Below are the code and all the weights of a small trained network. Each question names an input and a class and asks about switching units off, where a switched-off unit gives its printed mean instead of its output.

import numpy as np


def w(rows, s, z=0):
    codes = np.array(rows[::2]) - 128.0
    scale = np.full(codes.shape[1], s)
    scale[-1] = z or s
    return codes * scale


def f(y):
    return y / 2 * (1 + np.tanh(0.7978845608 * (y + 0.044715 * y**3)))


def log_softmax(a):
    a = a - a.max(-1, keepdims=True)
    return a - np.log(np.exp(a).sum(-1, keepdims=True))


def net(x, mask):
    res = np.array(x, float).reshape(1, 7) / 4 @ E
    y = f(res @ A[0][:, :-1].T + A[0][:, -1])
    res = res + np.where(mask, y, B[0][:, -1]) @ B[0][:, :-1]
    return log_softmax(res[-1] @ U[:, :-1].T + U[:, -1])


A, B = {}, {}
E = w([
[1,165,96,136,110,151,93],'x0',
[174,168,144,67,124,166,62],'x1',
[118,170,95,99,219,96,178],'x2',
[160,196,53,74,63,107,197],'x3',
[132,199,143,247,78,120,119],'x4',
[85,115,252,127,99,91,171],'x5',
[114,134,129,89,127,234,202],'x6',
],0.0055)
A[0] = w([
[24,213,99,170,113,171,80,65],'n1',
[150,133,59,83,161,138,160,253],'n2',
[148,139,66,125,145,149,148,137],'n3',
[162,171,165,41,154,101,161,90],'n4',
[151,148,117,197,89,66,158,138],'n5',
[56,126,114,134,133,113,102,217],'n6',
[171,83,206,183,188,143,89,100],'n7',
[187,118,82,103,108,145,61,205],'n8',
[140,135,21,125,155,159,147,159],'n9',
[46,72,130,80,131,106,141,157],'n10',
[185,112,115,130,90,143,58,152],'n11',
[114,141,101,130,133,147,124,224],'n12',
[117,111,171,105,76,210,183,157],'n13',
[147,138,9,113,163,162,149,133],'n14',
[117,110,138,136,141,117,128,141],'n15',
[154,152,122,187,90,75,141,102],'n16',
[98,79,173,144,160,112,123,192],'n17',
[123,124,162,90,78,215,216,130],'n18',
[144,110,187,160,169,146,133,147],'n19',
[38,70,115,103,143,75,141,120],'n20',
[146,150,114,190,92,64,147,148],'n21',
[143,144,137,79,158,107,157,102],'n22',
[174,164,104,34,179,97,170,144],'n23',
[92,128,116,134,133,127,120,238],'n24',
[189,117,126,115,111,136,60,139],'n25',
],0.012,0.0013)
B[0] = w([
[10,216,82,119,108,222,75,253],'n1',
[110,75,94,114,68,117,198,207],'n2',
[128,76,101,130,92,128,146,171],'n3',
[103,196,168,108,137,91,212,181],'n4',
[164,164,85,204,148,62,120,195],'n5',
[108,149,85,102,167,171,103,184],'n6',
[48,73,228,152,123,81,82,199],'n7',
[184,137,149,88,37,144,92,189],'n8',
[117,44,77,151,61,152,136,209],'n9',
[187,95,94,62,200,134,130,185],'n10',
[171,170,152,78,67,121,72,176],'n11',
[113,124,102,128,109,143,125,154],'n12',
[172,128,187,201,172,190,154,199],'n13',
[120,31,66,145,45,142,156,223],'n14',
[123,115,126,121,143,118,112,135],'n15',
[156,153,94,180,126,60,119,182],'n16',
[115,80,136,100,182,94,99,177],'n17',
[194,122,177,191,175,224,195,213],'n18',
[87,83,171,139,153,123,109,162],'n19',
[163,113,69,44,205,121,103,186],'n20',
[152,161,83,196,137,64,113,192],'n21',
[111,153,130,101,129,99,171,155],'n22',
[73,167,120,82,92,93,254,215],'n23',
[122,133,105,123,138,152,110,156],'n24',
[161,154,182,98,60,123,83,170],'n25',
],0.026,0.0071)
U = w([
[210,118,185,210,158,232,174,137],'0',
[180,184,71,238,119,24,102,191],'1',
[179,79,82,31,200,127,98,100],'2',
[25,209,73,142,113,214,68,164],'3',
[231,164,177,64,11,124,62,117],'4',
[102,172,147,75,100,85,242,2],'5',
[59,56,224,152,140,82,73,107],'6',
[131,3,44,144,21,163,168,144],'7',
],0.005,0.00057)

Each question gives the input, the list of numbers given to net, and the class t.
The units are the neurons (one row each of A and B). Each row of codes is followed by its name. A weight is (code - 128) times the scale printed after its matrix; where a second scale follows, it is the last column's (A, B and U).
mask holds one flag per neuron, in row order. A switched-off neuron (its flag False) gives its mean, the last column of its row in B, instead of its output. The means were averaged over made-up inputs and are rounded, as every weight is.
A unit's drop is (log p(t) with every unit on - log p(t) with that unit switched off) / (log p(t) with every unit on - log p(t) with every unit switched off).
The circuit of an input: a set's keep is (log p(t) with only the set's units on - log p(t) with every unit switched off) / (log p(t) with every unit on - log p(t) with every unit switched off). Starting from the 12 units with the biggest drops (on a tie, the unit counted first), units are removed one at a time, each time the one whose removal leaves the highest keep (on an exact tie, the one counted first), for as long as the keep stays at least 0.8.
circuit, biggest first: the units of the circuit, biggest drop first
unit that matters most: the unit with the biggest drop
k most important neurons: the k neurons with the biggest drops, biggest first
drop when u is switched off: that unit's drop, to one decimal
input [2,-3,1,-8,0,8,-1], class 6: unit that matters most -> n7
input [3,-8,-7,-3,5,-3,-3], class 1: 2 most important neurons -> [n5; n21]
input [4,6,1,-3,-7,0,-8], class 2: circuit, biggest first -> [n20; n10]
input [-4,-6,0,-3,2,4,-7], class 1: 2 most important neurons -> [n5; n21]
input [2,7,7,6,4,0,-5], class 5: 2 most important neurons -> [n23; n4]
input [-3,1,-6,0,-4,-7,0], class 4: 3 most important neurons -> [n11; n8; n25]
input [-7,2,-7,1,-4,6,-3], class 6: 2 most important neurons -> [n7; n19]
input [-1,-8,0,8,-7,8,1], class 5: 3 most important neurons -> [n23; n4; n22]
input [8,-6,6,-6,1,8,7], class 2: 2 most important neurons -> [n10; n20]
input [-6,6,4,5,5,8,8], class 0: 2 most important neurons -> [n18; n13]
input [-4,6,6,-6,-5,-2,-7], class 6: 3 most important neurons -> [n7; n19; n17]
input [6,-1,-3,0,-1,5,2], class 3: 2 most important neurons -> [n1; n6]
input [8,-1,-3,-6,2,0,-8], class 3: drop when n1 is switched off -> 0.3
input [-6,8,5,-1,-6,1,-8], class 5: drop when n23 is switched off -> 0.5
input [-5,5,-6,-5,-7,7,2], class 6: circuit, biggest first -> [n7]
input [-7,1,3,-3,1,0,-6], class 6: drop when n17 is switched off -> 0.0
